Here is a tiny trained network, its code and every weight. The questions are about switching its units off for an input and a class, where a switched-off unit gives its printed mean instead of its output.

import numpy as np


def w(rows, s, z=0):
    codes = np.array(rows[::2]) - 128.0
    scale = np.full(codes.shape[1], s)
    scale[-1] = z or s
    return codes * scale


def norm(h):
    return h / np.sqrt((h * h).mean(-1, keepdims=True) + 1e-5)


def f(y):
    return np.maximum(y, 0)


def log_softmax(a):
    a = a - a.max(-1, keepdims=True)
    return a - np.log(np.exp(a).sum(-1, keepdims=True))


def net(x, mask):
    res = np.array(x, float).reshape(1, 6) / 4 @ E
    u = 0
    for l in range(3):
        y = f(norm(res) @ A[l][:, :-1].T + A[l][:, -1])
        res = res + np.where(mask[u : u + 10], y, B[l][:, -1]) @ B[l][:, :-1]
        u += 10
    return log_softmax(norm(res)[-1] @ U[:, :-1].T + U[:, -1])


A, B = {}, {}
E = w([
[51,117,1,129,238],'x0',
[177,45,65,208,46],'x1',
[47,103,138,131,137],'x2',
[152,69,143,193,223],'x3',
[197,78,97,74,146],'x4',
[148,21,163,50,129],'x5',
],0.0059)
A[0] = w([
[116,212,179,115,1,190],'0.n0',
[90,216,89,108,148,10],'0.n1',
[157,124,138,130,192,2],'0.n2',
[154,214,167,123,160,116],'0.n3',
[65,195,59,116,143,85],'0.n4',
[87,117,87,236,103,198],'0.n5',
[161,102,92,189,118,2],'0.n6',
[128,116,63,138,108,11],'0.n7',
[71,122,128,240,154,37],'0.n8',
[139,55,84,90,75,111],'0.n9',
],0.0091,0.0031)
B[0] = w([
[55,159,217,157,83,255],'0.n0',
[78,110,93,75,95,182],'0.n1',
[113,132,75,146,152,146],'0.n2',
[129,112,153,55,74,191],'0.n3',
[139,88,41,89,74,214],'0.n4',
[166,173,118,225,141,236],'0.n5',
[239,137,133,137,96,159],'0.n6',
[195,81,98,96,132,156],'0.n7',
[124,149,179,170,212,186],'0.n8',
[106,1,119,182,91,195],'0.n9',
],0.0079,0.0057)
A[1] = w([
[202,69,210,144,122,83],'1.n0',
[148,104,147,11,135,118],'1.n1',
[169,116,104,102,85,125],'1.n2',
[173,120,180,116,123,81],'1.n3',
[124,91,147,46,138,95],'1.n4',
[53,63,169,66,150,102],'1.n5',
[69,180,152,97,185,120],'1.n6',
[203,155,254,79,80,99],'1.n7',
[86,136,14,94,190,2],'1.n8',
[170,39,74,48,203,63],'1.n9',
],0.0089,0.0084)
B[1] = w([
[159,158,77,50,156,197],'1.n0',
[53,216,140,191,245,210],'1.n1',
[102,99,119,100,187,177],'1.n2',
[103,167,69,77,135,147],'1.n3',
[169,176,101,163,206,175],'1.n4',
[115,100,229,119,166,209],'1.n5',
[128,22,115,125,97,200],'1.n6',
[114,195,92,43,130,254],'1.n7',
[220,218,109,61,120,175],'1.n8',
[2,111,138,175,60,210],'1.n9',
],0.0068,0.0043)
A[2] = w([
[143,99,152,24,68,28],'2.n0',
[151,39,195,98,180,130],'2.n1',
[116,59,169,157,212,91],'2.n2',
[65,66,78,174,193,253],'2.n3',
[98,202,171,175,1,194],'2.n4',
[81,213,61,101,206,121],'2.n5',
[151,154,117,132,155,21],'2.n6',
[140,101,67,148,12,202],'2.n7',
[215,178,133,244,126,188],'2.n8',
[111,101,202,48,219,190],'2.n9',
],0.0099,0.0037)
B[2] = w([
[158,108,196,94,171,164],'2.n0',
[147,144,129,175,80,174],'2.n1',
[115,155,177,220,133,179],'2.n2',
[126,137,162,142,72,255],'2.n3',
[86,63,97,140,244,229],'2.n4',
[173,130,83,111,81,214],'2.n5',
[112,119,136,163,108,131],'2.n6',
[118,87,81,97,126,216],'2.n7',
[172,147,156,95,166,204],'2.n8',
[159,210,85,141,39,222],'2.n9',
],0.011,0.0082)
U = w([
[127,134,188,216,249,133],'0',
[152,37,170,42,168,102],'1',
[138,195,68,83,79,157],'2',
[240,63,87,157,114,128],'3',
[32,15,69,144,137,147],'4',
[132,110,158,122,136,5],'5',
[59,160,233,52,160,118],'6',
[123,150,160,221,50,141],'7',
],0.02,0.015)

Each question gives the input, the list of numbers given to net, and the class t.
The units are the neurons (one row each of A and B). Each row of codes is followed by its name. A weight is (code - 128) times the scale printed after its matrix; where a second scale follows, it is the last column's (A, B and U).
mask holds one flag per neuron, layer by layer. A switched-off neuron (its flag False) gives its mean, the last column of its row in B, instead of its output. The means were averaged over made-up inputs and are rounded, as every weight is.
A unit's drop is (log p(t) with every unit on - log p(t) with that unit switched off) / (log p(t) with every unit on - log p(t) with every unit switched off).
The circuit of an input: a set's keep is (log p(t) with only the set's units on - log p(t) with every unit switched off) / (log p(t) with every unit on - log p(t) with every unit switched off). Starting from the 12 units with the biggest drops (on a tie, the unit counted first), units are removed one at a time, each time the one whose removal leaves the highest keep (on an exact tie, the one counted first), for as long as the keep stays at least 0.8.
circuit, biggest first: the units of the circuit, biggest drop first
k most important neurons: the k neurons with the biggest drops, biggest first
top k neurons in layer l: the k neurons of layer l with the biggest drops, biggest first
input [-6,-8,5,-5,8,7], class 2: circuit, biggest first : [2.n9]
input [-8,-3,4,8,4,8], class 2: 2 most important neurons : [2.n9, 1.n0]
input [0,-4,8,-1,-8,-1], class 4: circuit, biggest first : [2.n4, 0.n4]
input [-4,-6,-6,-6,5,-4], class 6: circuit, biggest first : [0.n0, 2.n4]
input [2,4,8,0,2,-2], class 3: circuit, biggest first : [0.n0, 0.n5]
input [-7,-1,2,3,4,7], class 2: circuit, biggest first : [2.n9, 1.n7]
input [7,-3,-3,-6,-5,-8], class 4: circuit, biggest first : [2.n9, 2.n4]
input [-2,2,2,0,3,3], class 7: 3 most important neurons : [0.n5, 2.n4, 0.n4]
input [-1,-4,3,-3,5,-4], class 6: 2 most important neurons : [0.n0, 2.n0]
input [6,3,5,5,-4,-4], class 0: top 2 neurons in layer 0 : [0.n8, 0.n5]
input [0,-1,-4,2,1,-4], class 3: top 4 neurons in layer 1 : [1.n5, 1.n1, 1.n0, 1.n7]
input [0,-4,-3,5,1,-5], class 2: 2 most important neurons : [0.n0, 0.n1]
input [-1,-2,-3,0,4,5], class 2: 4 most important neurons : [2.n9, 1.n0, 0.n4, 0.n1]
input [-5,2,-6,-8,-2,4], class 1: circuit, biggest first : [2.n4]
input [-8,7,-4,-8,-8,-2], class 4: 2 most important neurons : [2.n4, 2.n7]
input [6,8,-6,6,-6,0], class 0: top 2 neurons in layer 0 : [0.n8, 0.n4]
input [7,-2,-2,1,7,3], class 2: top 2 neurons in layer 1 : [1.n8, 1.n6]
input [-2,-1,-8,8,0,-4], class 2: 2 most important neurons : [0.n3, 2.n4]
input [2,6,4,7,-2,5], class 7: top 2 neurons in layer 2 : [2.n4, 2.n3]
input [-5,0,7,-4,-3,-2], class 0: circuit, biggest first : [2.n4]
input [3,-8,4,7,6,-5], class 2: top 2 neurons in layer 0 : [0.n0, 0.n9]
input [-7,0,-4,2,1,1], class 6: 2 most important neurons : [0.n0, 1.n7]
input [5,1,-3,-5,6,4], class 4: 2 most important neurons : [0.n9, 1.n9]
